Below is a small trained network, with its code and all its weights. Each question gives an input and a class and asks what happens when units are switched off, that is, made to give their printed mean instead of their output.

import numpy as np


def w(rows, s, z=0):
    codes = np.array(rows[::2]) - 128.0
    scale = np.full(codes.shape[1], s)
    scale[-1] = z or s
    return codes * scale


def norm(h):
    return h / np.sqrt((h * h).mean(-1, keepdims=True) + 1e-5)


def f(y):
    return np.maximum(y, 0)


def log_softmax(a):
    a = a - a.max(-1, keepdims=True)
    return a - np.log(np.exp(a).sum(-1, keepdims=True))


def net(x, mask):
    res = np.array(x, float).reshape(1, 4) / 4 @ E
    u = 0
    for l in range(2):
        y = f(norm(res) @ A[l][:, :-1].T + A[l][:, -1])
        res = res + np.where(mask[u : u + 6], y, B[l][:, -1]) @ B[l][:, :-1]
        u += 6
    return log_softmax(norm(res)[-1] @ U[:, :-1].T + U[:, -1])


A, B = {}, {}
E = w([
[216,2,221],'x0',
[126,126,128],'x1',
[244,254,18],'x2',
[127,126,129],'x3',
],0.0038)
A[0] = w([
[184,89,12,161],'0.n0',
[208,39,121,153],'0.n1',
[22,223,108,254],'0.n2',
[184,54,150,87],'0.n3',
[64,87,119,74],'0.n4',
[33,215,135,70],'0.n5',
],0.011,0.0048)
B[0] = w([
[119,112,1,191],'0.n0',
[134,108,88,192],'0.n1',
[120,177,157,254],'0.n2',
[94,152,74,172],'0.n3',
[198,180,104,158],'0.n4',
[221,72,113,186],'0.n5',
],0.0079,0.0093)
A[1] = w([
[210,153,119,131],'1.n0',
[108,224,103,168],'1.n1',
[43,35,15,252],'1.n2',
[97,132,90,54],'1.n3',
[132,201,236,64],'1.n4',
[134,194,245,102],'1.n5',
],0.011,0.004)
B[1] = w([
[151,83,78,189],'1.n0',
[57,139,174,210],'1.n1',
[154,124,171,254],'1.n2',
[82,117,146,139],'1.n3',
[45,143,239,167],'1.n4',
[2,200,219,171],'1.n5',
],0.0093,0.0098)
U = w([
[39,211,205,157],'0',
[84,255,25,109],'1',
[169,61,204,252],'2',
[221,96,7,5],'3',
],0.02,0.0011)

Each question gives the input, the list of numbers given to net, and the class t.
The units are the neurons (one row each of A and B). Each row of codes is followed by its name. A weight is (code - 128) times the scale printed after its matrix; where a second scale follows, it is the last column's (A, B and U).
mask holds one flag per neuron, layer by layer. A switched-off neuron (its flag False) gives its mean, the last column of its row in B, instead of its output. The means were averaged over made-up inputs and are rounded, as every weight is.
A unit's drop is (log p(t) with every unit on - log p(t) with that unit switched off) / (log p(t) with every unit on - log p(t) with every unit switched off).
k most important neurons: the k neurons with the biggest drops, biggest first
top k neurons in layer l: the k neurons of layer l with the biggest drops, biggest first
drop of u: that unit's drop, to one decimal
input [1,8,-1,-2], class 2: 4 most important neurons -> 0.n2; 1.n5; 0.n5; 1.n2
input [1,6,-1,4], class 2: top 4 neurons in layer 1 -> 1.n5; 1.n2; 1.n4; 1.n1
input [2,4,8,-4], class 3: top neuron in layer 1 -> 1.n5
input [-2,-2,1,3], class 1: 4 most important neurons -> 0.n2; 1.n1; 0.n5; 0.n1
input [2,2,-4,0], class 2: 2 most important neurons -> 0.n2; 1.n5
input [0,-8,3,8], class 1: 3 most important neurons -> 0.n5; 0.n1; 1.n1
input [2,0,0,-4], class 2: top 4 neurons in layer 0 -> 0.n2; 0.n0; 0.n5; 0.n1
input [2,6,0,4], class 2: 3 most important neurons -> 1.n2; 0.n2; 0.n0
input [3,1,0,1], class 2: 4 most important neurons -> 1.n2; 0.n0; 0.n2; 0.n5
input [-3,4,1,2], class 1: top 3 neurons in layer 0 -> 0.n2; 0.n5; 0.n1
input [2,1,-4,3], class 2: 2 most important neurons -> 0.n2; 1.n5
input [1,2,-3,0], class 2: 3 most important neurons -> 0.n2; 0.n5; 1.n5
input [1,-5,1,5], class 3: 2 most important neurons -> 0.n2; 1.n5
input [4,4,1,-2], class 3: most important neuron -> 0.n1
input [1,7,1,-7], class 3: 2 most important neurons -> 0.n2; 1.n5
input [8,3,2,0], class 3: drop of 1.n4 -> 0.1
